Below are the code and all the weights of a small trained network. Each question names an input and a class and asks about switching units off, where a switched-off unit gives its printed mean instead of its output.

import numpy as np


def w(rows, s, z=0):
    codes = np.array(rows[::2]) - 128.0
    scale = np.full(codes.shape[1], s)
    scale[-1] = z or s
    return codes * scale


def f(y):
    return y / 2 * (1 + np.tanh(0.7978845608 * (y + 0.044715 * y**3)))


def log_softmax(a):
    a = a - a.max(-1, keepdims=True)
    return a - np.log(np.exp(a).sum(-1, keepdims=True))


def net(x, mask):
    res = np.array(x, float).reshape(1, 8) / 4 @ E
    y = f(res @ A[0][:, :-1].T + A[0][:, -1])
    res = res + np.where(mask, y, B[0][:, -1]) @ B[0][:, :-1]
    return log_softmax(res[-1] @ U[:, :-1].T + U[:, -1])


A, B = {}, {}
E = w([
[108,159,78,78,75,36,27,142,140],'x0',
[90,69,89,204,129,104,77,254,67],'x1',
[205,224,209,108,210,73,111,173,86],'x2',
[120,131,135,119,121,129,136,129,123],'x3',
[120,130,135,126,116,124,137,128,115],'x4',
[136,95,198,135,97,57,182,172,204],'x5',
[141,124,112,144,133,127,118,126,137],'x6',
[53,131,161,202,176,78,99,50,91],'x7',
],0.0089)
A[0] = w([
[128,136,115,62,54,48,72,147,148,69],'N1',
[46,224,92,100,138,186,119,136,54,66],'N2',
[119,100,129,141,171,158,188,151,121,2],'N3',
[57,105,107,151,140,148,120,223,114,110],'N4',
[158,158,123,82,128,132,171,71,155,19],'N5',
[208,188,173,93,255,64,137,193,60,105],'N6',
[136,89,144,114,118,50,187,202,233,50],'N7',
[105,164,120,70,115,93,21,148,145,62],'N8',
[39,156,77,140,227,116,160,228,120,84],'N9',
[201,116,89,85,67,176,151,246,121,144],'N10',
[213,140,77,15,98,161,198,207,200,168],'N11',
[153,49,145,120,116,114,122,188,50,63],'N12',
[75,108,192,170,141,42,150,147,177,123],'N13',
[151,138,69,100,154,207,73,119,75,69],'N14',
[200,104,213,198,156,235,196,172,101,70],'N15',
],0.0077,0.0061)
B[0] = w([
[183,125,155,134,97,198,69,164,23,192],'N1',
[108,217,155,152,141,147,175,254,161,165],'N2',
[171,95,141,153,34,190,84,126,105,132],'N3',
[159,143,118,39,137,140,132,30,180,191],'N4',
[190,117,192,71,95,89,112,58,175,156],'N5',
[70,75,52,84,69,139,176,132,138,247],'N6',
[105,154,191,172,100,182,158,156,182,183],'N7',
[158,77,169,181,100,180,104,94,86,184],'N8',
[172,165,141,50,152,99,98,59,173,174],'N9',
[100,131,119,111,198,67,152,126,99,221],'N10',
[123,148,52,125,207,102,110,159,104,254],'N11',
[182,170,144,65,130,134,103,80,191,159],'N12',
[89,165,120,151,189,153,130,163,160,183],'N13',
[130,162,181,179,119,164,154,222,216,172],'N14',
[164,87,188,186,86,153,59,116,59,201],'N15',
],0.011,0.0096)
U = w([
[147,186,187,187,100,151,153,227,250,106],'0',
[228,176,158,33,103,95,89,2,211,35],'1',
[178,63,168,183,79,158,42,118,37,15],'2',
[65,160,105,177,207,75,108,78,88,229],'3',
[54,10,16,92,14,182,175,116,176,87],'4',
[103,122,99,153,144,122,106,97,135,254],'5',
],0.0096,0.0092)

Each question gives the input, the list of numbers given to net, and the class t.
The units are the neurons (one row each of A and B). Each row of codes is followed by its name. A weight is (code - 128) times the scale printed after its matrix; where a second scale follows, it is the last column's (A, B and U).
mask holds one flag per neuron, in row order. A switched-off neuron (its flag False) gives its mean, the last column of its row in B, instead of its output. The means were averaged over made-up inputs and are rounded, as every weight is.
A unit's drop is (log p(t) with every unit on - log p(t) with that unit switched off) / (log p(t) with every unit on - log p(t) with every unit switched off).
The circuit of an input: a set's keep is (log p(t) with only the set's units on - log p(t) with every unit switched off) / (log p(t) with every unit on - log p(t) with every unit switched off). Starting from the 12 units with the biggest drops (on a tie, the unit counted first), units are removed one at a time, each time the one whose removal leaves the highest keep (on an exact tie, the one counted first), for as long as the keep stays at least 0.8.
units of the circuit, in order: the units of the circuit, biggest drop first
most important unit: the unit with the biggest drop
top k neurons: the k neurons with the biggest drops, biggest first
input [6,-3,0,1,2,5,3,-8], class 3: units of the circuit, in order	[N11]
input [-4,2,-7,-1,7,-4,4,-7], class 3: top 3 neurons	[N10, N6, N11]
input [-4,7,8,-6,-8,-8,-8,8], class 0: units of the circuit, in order	[N2, N14]
input [-7,1,-8,-3,-7,-8,-6,8], class 0: top 2 neurons	[N2, N14]
input [0,8,-4,-7,-1,-7,7,4], class 1: units of the circuit, in order	[N4, N9]
input [5,4,-2,-8,4,-4,-3,2], class 2: units of the circuit, in order	[N8, N11]
input [3,5,-4,5,-3,4,3,1], class 1: top 2 neurons	[N4, N6]
input [-3,5,-6,-1,3,7,0,4], class 0: top 2 neurons	[N6, N13]
input [0,-4,2,-1,1,7,6,-8], class 3: top 3 neurons	[N11, N10, N14]
input [8,8,0,-4,-5,2,1,-4], class 1: top 3 neurons	[N4, N12, N9]
input [8,-2,-1,0,3,-4,-8,-7], class 2: top 2 neurons	[N1, N8]
input [0,-4,1,7,-3,-6,-6,-4], class 0: top 2 neurons	[N14, N2]
input [-8,8,1,-6,-6,4,6,6], class 1: top 2 neurons	[N9, N4]
input [-5,-6,-5,6,-1,2,-3,-7], class 3: units of the circuit, in order	[N11, N10]
input [-7,-4,-6,-3,5,-1,-4,1], class 2: units of the circuit, in order	[N6, N15]
input [0,8,0,-4,-6,3,-7,-6], class 1: units of the circuit, in order	[N4, N12]
input [-6,-7,-7,-2,-4,0,3,7], class 1: most important unit	N6
input [8,6,1,1,6,-6,7,-1], class 2: top 2 neurons	[N8, N1]
input [-5,4,-4,-5,-8,3,2,-2], class 5: units of the circuit, in order	[N6, N14]
input [8,6,-3,6,8,2,-7,-6], class 2: most important unit	N1
